Below are the code and all the weights of a small trained network. Each question names an input and a class and asks about switching units off, where a switched-off unit gives its printed mean instead of its output.

import numpy as np


def w(rows, s, z=0):
    codes = np.array(rows[::2]) - 128.0
    scale = np.full(codes.shape[1], s)
    scale[-1] = z or s
    return codes * scale


def norm(h):
    return h / np.sqrt((h * h).mean(-1, keepdims=True) + 1e-5)


def f(y):
    return y / 2 * (1 + np.tanh(0.7978845608 * (y + 0.044715 * y**3)))


def log_softmax(a):
    a = a - a.max(-1, keepdims=True)
    return a - np.log(np.exp(a).sum(-1, keepdims=True))


def net(x, mask):
    res = np.array(x, float).reshape(1, 7) / 4 @ E
    u = 0
    for l in range(2):
        y = f(norm(res) @ A[l][:, :-1].T + A[l][:, -1])
        res = res + np.where(mask[u : u + 7], y, B[l][:, -1]) @ B[l][:, :-1]
        u += 7
    return log_softmax(norm(res)[-1] @ U[:, :-1].T + U[:, -1])


A, B = {}, {}
E = w([
[154,184,115,149,123,153,181,134,124,192],'x0',
[123,9,131,82,100,17,111,62,228,194],'x1',
[35,90,204,108,32,171,87,115,144,119],'x2',
[109,123,163,186,104,2,85,125,84,159],'x3',
[126,89,136,130,92,103,108,87,94,42],'x4',
[144,78,74,162,142,94,92,114,97,101],'x5',
[86,132,159,66,64,134,127,81,49,56],'x6',
],0.0044)
A[0] = w([
[7,115,153,94,107,148,136,105,138,68,17],'0.n1',
[169,127,86,114,205,189,148,103,146,111,13],'0.n2',
[94,185,157,126,107,175,153,155,94,153,131],'0.n3',
[144,174,32,187,186,117,123,108,174,162,139],'0.n4',
[151,196,83,127,102,126,92,77,81,73,7],'0.n5',
[149,115,80,131,174,131,143,122,1,57,18],'0.n6',
[205,130,60,114,156,193,140,135,157,140,36],'0.n7',
],0.0072,0.002)
B[0] = w([
[109,85,111,119,83,166,1,134,149,121,199],'0.n1',
[66,159,49,126,138,110,136,108,171,128,187],'0.n2',
[185,104,251,136,159,172,195,189,113,106,207],'0.n3',
[92,79,130,142,63,137,106,177,150,54,254],'0.n4',
[164,99,120,133,126,108,76,94,94,116,171],'0.n5',
[162,178,66,194,56,128,162,58,90,132,234],'0.n6',
[57,179,54,39,193,172,145,190,140,115,206],'0.n7',
],0.0068,0.0045)
A[1] = w([
[153,144,47,112,187,177,175,176,181,104,33],'1.n1',
[62,139,40,73,213,185,197,141,166,112,56],'1.n2',
[196,159,144,195,121,196,205,141,77,92,186],'1.n3',
[55,119,138,74,81,166,40,103,96,57,123],'1.n4',
[102,101,199,70,58,80,132,8,193,151,126],'1.n5',
[188,49,115,166,147,76,118,139,182,156,129],'1.n6',
[178,178,68,160,116,140,129,55,2,70,4],'1.n7',
],0.0063,0.0035)
B[1] = w([
[73,127,76,50,123,205,127,152,167,188,203],'1.n1',
[37,161,20,110,114,163,97,136,184,180,226],'1.n2',
[167,217,173,132,158,82,177,103,171,157,253],'1.n3',
[182,87,163,134,87,214,118,113,197,83,213],'1.n4',
[130,71,112,44,255,156,200,46,75,166,228],'1.n5',
[46,187,117,171,99,38,105,220,23,123,188],'1.n6',
[243,140,23,142,120,76,64,72,155,89,221],'1.n7',
],0.0066,0.0051)
U = w([
[90,66,139,70,172,58,160,49,97,188,126],'0',
[53,174,26,81,124,177,141,155,204,154,206],'1',
[78,134,126,186,88,29,85,196,106,125,2],'2',
[164,218,251,146,136,155,188,161,160,148,17],'3',
[233,197,75,174,79,93,115,18,139,73,253],'4',
[149,25,201,81,80,218,78,47,159,82,81],'5',
],0.011,0.00091)

Each question gives the input, the list of numbers given to net, and the class t.
The units are the neurons (one row each of A and B). Each row of codes is followed by its name. A weight is (code - 128) times the scale printed after its matrix; where a second scale follows, it is the last column's (A, B and U).
mask holds one flag per neuron, layer by layer. A switched-off neuron (its flag False) gives its mean, the last column of its row in B, instead of its output. The means were averaged over made-up inputs and are rounded, as every weight is.
A unit's drop is (log p(t) with every unit on - log p(t) with that unit switched off) / (log p(t) with every unit on - log p(t) with every unit switched off).
The circuit of an input: a set's keep is (log p(t) with only the set's units on - log p(t) with every unit switched off) / (log p(t) with every unit on - log p(t) with every unit switched off). Starting from the 12 units with the biggest drops (on a tie, the unit counted first), units are removed one at a time, each time the one whose removal leaves the highest keep (on an exact tie, the one counted first), for as long as the keep stays at least 0.8.
units of the circuit, in order: the units of the circuit, biggest drop first
unit that matters most: the unit with the biggest drop
k most important neurons: the k neurons with the biggest drops, biggest first
k most important neurons of layer l: the k neurons of layer l with the biggest drops, biggest first
drop of u: that unit's drop, to one decimal
input [-7,-2,6,7,6,1,-8], class 5: units of the circuit, in order	1.n4
input [-3,4,2,-3,0,-8,-2], class 5: 3 most important neurons of layer 1	1.n4, 1.n3, 1.n2
input [-5,-8,2,5,1,-5,4], class 4: units of the circuit, in order	0.n6, 1.n7
input [-6,3,-1,3,-2,3,8], class 5: 2 most important neurons	1.n4, 0.n1
input [2,3,0,0,7,-2,0], class 0: 3 most important neurons	1.n5, 0.n4, 0.n7
input [8,6,1,6,-7,2,-1], class 2: 2 most important neurons	1.n6, 0.n4
input [1,-5,6,-5,4,1,-2], class 5: 2 most important neurons of layer 1	1.n4, 1.n6
input [7,6,4,-7,-7,-8,6], class 5: 2 most important neurons of layer 1	1.n6, 1.n3
input [6,5,8,-2,-2,0,-3], class 0: 2 most important neurons	1.n5, 0.n4
input [7,3,5,-7,-5,6,6], class 5: 2 most important neurons	0.n1, 1.n4
input [5,-7,2,-8,-4,0,6], class 3: 2 most important neurons	0.n3, 1.n3
input [5,7,-5,-4,6,4,2], class 1: 2 most important neurons	0.n7, 1.n2
input [-4,-6,6,-8,-2,-8,1], class 3: 2 most important neurons of layer 0	0.n3, 0.n4
input [5,6,-1,4,0,-7,-1], class 0: units of the circuit, in order	1.n5
input [-2,4,5,4,7,5,-5], class 0: 3 most important neurons	1.n5, 0.n4, 1.n6
input [-6,0,-3,2,-1,-2,-8], class 2: 3 most important neurons	0.n4, 1.n6, 1.n5
input [3,0,7,-1,-6,-8,5], class 5: 2 most important neurons of layer 0	0.n1, 0.n6
input [-5,-2,1,-1,-7,0,2], class 3: 2 most important neurons	0.n3, 0.n4
input [4,0,5,2,0,8,1], class 5: 2 most important neurons	0.n6, 1.n4
input [6,4,3,-3,2,-6,5], class 5: unit that matters most	0.n1
input [3,2,1,6,-4,6,5], class 0: 2 most important neurons	0.n6, 1.n5
input [8,8,-1,-1,2,5,-1], class 0: 2 most important neurons	1.n5, 0.n3
input [-7,6,-4,-2,-1,-1,4], class 0: 2 most important neurons	0.n4, 1.n5
input [-3,-8,2,6,-3,4,-1], class 4: 2 most important neurons	1.n7, 0.n6
input [-2,-7,8,8,4,2,-1], class 5: drop of 0.n4	0.0
input [0,8,-8,4,-6,8,2], class 2: drop of 1.n6	0.3
input [-4,1,6,2,-3,7,-2], class 5: unit that matters most	1.n4
input [-4,2,2,4,-8,0,-4], class 2: drop of 1.n6	0.2
input [5,-7,7,5,0,8,5], class 4: drop of 0.n6	0.1
